Below are the code and all the weights of a small trained network. Each question names an input and a target symbol and asks about switching units off, where a switched-off unit gives its printed mean instead of its output.

import numpy as np


def w(rows, s, z=0):
    codes = np.array(rows[::2]) - 128.0
    scale = np.full(codes.shape[1], s)
    scale[-1] = z or s
    return codes * scale


def norm(h):
    return h / np.sqrt((h * h).mean(-1, keepdims=True) + 1e-5)


def f(y):
    return np.maximum(y, 0)


def softmax(a):
    e = np.exp(a - a.max(-1, keepdims=True))
    return e / e.sum(-1, keepdims=True)


def log_softmax(a):
    a = a - a.max(-1, keepdims=True)
    return a - np.log(np.exp(a).sum(-1, keepdims=True))


def net(x, mask):
    ids = ['ΓΘΛΠΣΨΩαβδεζημτ'.index(c) for c in x.split()]
    T = len(ids)
    res = E[ids] + P[:T]
    u = 0
    for l in range(2):
        q, k, v = (norm(res) @ M[l].T for M in (Q, K, V))
        z = softmax(np.where(np.tri(T) > 0, q @ k.T / 3**0.5, -1e9)) @ v
        res = res + np.where(mask[u], z, O[l][:, -1]) @ O[l][:, :-1]
        u += 1
        y = f(norm(res) @ A[l][:, :-1].T + A[l][:, -1])
        res = res + np.where(mask[u : u + 8], y, B[l][:, -1]) @ B[l][:, :-1]
        u += 8
    return log_softmax(norm(res)[-1] @ U[:, :-1].T + U[:, -1])


Q, K, V, O, A, B = {}, {}, {}, {}, {}, {}
E = w([
[154,95,164,168],'Γ',
[70,181,130,241],'Θ',
[176,58,193,62],'Λ',
[57,158,93,146],'Π',
[177,113,111,108],'Σ',
[151,64,174,181],'Ψ',
[196,10,77,177],'Ω',
[97,33,129,88],'α',
[175,171,127,64],'β',
[98,128,78,6],'δ',
[112,82,122,187],'ε',
[119,113,142,99],'ζ',
[135,63,176,76],'η',
[103,91,156,126],'μ',
[132,55,135,101],'τ',
],0.016)
P = w([
[139,223,93,59],'0',
[72,133,143,60],'1',
[247,194,151,186],'2',
[91,151,145,50],'3',
[253,199,157,193],'4',
[100,157,146,49],'5',
[147,38,80,205],'6',
[99,159,144,47],'7',
],0.0083)
Q[0] = w([
[174,118,6,74],'0.h1',
[192,52,115,212],'0.h1',
[171,140,115,163],'0.h1',
],0.016)
K[0] = w([
[248,66,47,23],'0.h1',
[99,114,47,241],'0.h1',
[165,191,89,143],'0.h1',
],0.014)
V[0] = w([
[95,101,3,164],'0.h1',
[61,152,133,143],'0.h1',
[123,139,145,42],'0.h1',
],0.0074)
O[0] = w([
[220,176,99,135,153],'0.h1',
[192,254,138,83,90],'0.h1',
[104,135,206,107,253],'0.h1',
],0.0075,0.0019)
A[0] = w([
[227,92,97,120,3],'0.n1',
[177,188,74,175,173],'0.n2',
[5,219,116,138,125],'0.n3',
[75,160,200,145,191],'0.n4',
[115,106,144,85,144],'0.n5',
[148,185,114,111,72],'0.n6',
[111,168,92,243,132],'0.n7',
[183,154,220,204,40],'0.n8',
],0.013,0.0014)
B[0] = w([
[120,191,77,82,226],'0.n1',
[254,129,149,84,243],'0.n2',
[48,78,207,192,253],'0.n3',
[152,166,68,107,197],'0.n4',
[163,193,154,110,216],'0.n5',
[135,136,51,139,177],'0.n6',
[122,166,86,39,228],'0.n7',
[13,42,78,135,195],'0.n8',
],0.014,0.0059)
Q[1] = w([
[150,121,96,45],'1.h1',
[138,166,3,142],'1.h1',
[74,135,103,101],'1.h1',
],0.022)
K[1] = w([
[179,224,121,107],'1.h1',
[127,182,41,251],'1.h1',
[42,174,71,143],'1.h1',
],0.017)
V[1] = w([
[97,66,134,125],'1.h1',
[156,99,106,105],'1.h1',
[132,171,198,247],'1.h1',
],0.011)
O[1] = w([
[86,127,176,72,76],'1.h1',
[130,207,223,3,138],'1.h1',
[124,254,153,154,2],'1.h1',
],0.0095,0.0082)
A[1] = w([
[132,133,115,214,97],'1.n1',
[111,71,69,188,145],'1.n2',
[144,24,87,195,123],'1.n3',
[71,183,54,128,254],'1.n4',
[146,148,19,173,150],'1.n5',
[168,85,248,154,34],'1.n6',
[117,140,175,71,116],'1.n7',
[181,55,83,106,184],'1.n8',
],0.013,0.0021)
B[1] = w([
[129,78,56,13,140],'1.n1',
[125,238,50,133,160],'1.n2',
[77,121,2,112,163],'1.n3',
[229,60,184,132,171],'1.n4',
[25,222,181,178,189],'1.n5',
[240,118,206,233,147],'1.n6',
[131,216,125,136,174],'1.n7',
[78,78,80,185,245],'1.n8',
],0.014,0.011)
U = w([
[58,156,154,11,122],'Γ',
[41,102,178,195,104],'Θ',
[198,73,122,201,137],'Λ',
[107,62,134,62,136],'Π',
[120,141,104,154,98],'Σ',
[155,16,155,139,90],'Ψ',
[144,182,123,59,160],'Ω',
[144,136,170,138,255],'α',
[119,118,105,165,64],'β',
[124,248,115,185,63],'δ',
[185,101,168,117,221],'ε',
[105,155,111,155,48],'ζ',
[171,107,177,48,217],'η',
[231,171,81,58,108],'μ',
[136,155,164,116,242],'τ',
],0.017,0.0047)

Each question gives the input, a string of symbols that net reads in full, and the target symbol t.
The units are the heads (3 rows each of Q, K, V and O) and the neurons (one row each of A and B). Each row of codes is followed by its name. A weight is (code - 128) times the scale printed after its matrix; where a second scale follows, it is the last column's (O, A, B and U).
mask holds one flag per unit, layer by layer, with each layer's heads first. A switched-off unit (its flag False) gives its mean, the last column of its rows in O or B, instead of its output. The means were averaged over made-up inputs and are rounded, as every weight is.
A unit's drop is (log p(t) with every unit on - log p(t) with that unit switched off) / (log p(t) with every unit on - log p(t) with every unit switched off).
The circuit of an input: a set's keep is (log p(t) with only the set's units on - log p(t) with every unit switched off) / (log p(t) with every unit on - log p(t) with every unit switched off). Starting from the 12 units with the biggest drops (on a tie, the unit counted first), units are removed one at a time, each time the one whose removal leaves the highest keep (on an exact tie, the one counted first), for as long as the keep stays at least 0.8.
units of the circuit, in order: the units of the circuit, biggest drop first
most important unit: the unit with the biggest drop
top k neurons: the k neurons with the biggest drops, biggest first
top k neurons in layer l: the k neurons of layer l with the biggest drops, biggest first
input Π α α Π Ω, target δ: top 3 neurons	(0.n6, 1.n5, 0.n3)
input ε μ Γ, target μ: most important unit	0.h1
input Π τ ε δ δ ε Ψ, target δ: top 3 neurons in layer 0	(0.n6, 0.n3, 0.n1)
input ε Π ζ, target μ: top 2 neurons in layer 0	(0.n2, 0.n3)
input ε Ψ Λ Λ μ, target μ: top 2 neurons in layer 0	(0.n2, 0.n3)
input Π Θ τ, target δ: units of the circuit, in order	(0.h1, 1.n5, 1.h1)
input Π δ η, target δ: units of the circuit, in order	(0.h1, 1.h1, 0.n3, 0.n8)
input Π Π Π Σ δ Π τ, target δ: top 4 neurons in layer 0	(0.n6, 0.n2, 0.n3, 0.n1)
input Π Θ Ω α Π Π Π, target δ: units of the circuit, in order	(0.h1, 1.n5, 0.n2)
input η Θ Λ η δ, target Γ: top 4 neurons	(0.n2, 0.n3, 1.n4, 0.n5)
input Π β ε Σ β, target δ: top 4 neurons	(0.n6, 0.n3, 1.n5, 0.n1)
input Π ζ Π Θ ζ Λ δ, target δ: top 4 neurons in layer 0	(0.n2, 0.n6, 0.n3, 0.n8)
input η ε α ε δ, target Γ: top 4 neurons in layer 0	(0.n2, 0.n3, 0.n5, 0.n8)
input τ δ Π ε, target μ: most important unit	0.h1
input ε Π Ω, target μ: top 2 neurons	(0.n2, 0.n3)
input μ μ μ τ Γ τ Π Π, target Θ: top 2 neurons	(0.n3, 0.n2)
input Π Ψ ε Π μ, target δ: top 3 neurons	(0.n6, 0.n8, 0.n3)
input Π Ω ε, target δ: top 3 neurons	(0.n6, 1.n5, 0.n3)
input Π τ ε η α α Σ, target δ: top 2 neurons	(0.n6, 1.n5)
input δ β Λ Ω Π Σ Ω τ, target Ψ: top 3 neurons	(1.n5, 0.n3, 0.n7)
input Π δ ε ε Γ, target δ: units of the circuit, in order	(1.h1)
input Π Σ Π Ω Σ β ζ, target δ: top 4 neurons in layer 0	(0.n6, 0.n3, 0.n1, 0.n2)
input ε τ Π, target μ: top 2 neurons in layer 0	(0.n2, 0.n7)
input Π δ α δ Π Π Θ, target δ: top 2 neurons	(0.n6, 1.n5)
input Λ δ Ω Π τ Π Ω Σ, target Λ: top 4 neurons	(0.n7, 1.n5, 0.n1, 0.n8)
input τ ε Π η, target η: top 3 neurons in layer 1	(1.n5, 1.n6, 1.n2)
input Π ε Ψ, target δ: top 3 neurons in layer 0	(0.n6, 0.n8, 0.n3)
input ε Σ Π Σ δ Π Σ, target μ: top 4 neurons in layer 0	(0.n3, 0.n1, 0.n2, 0.n8)
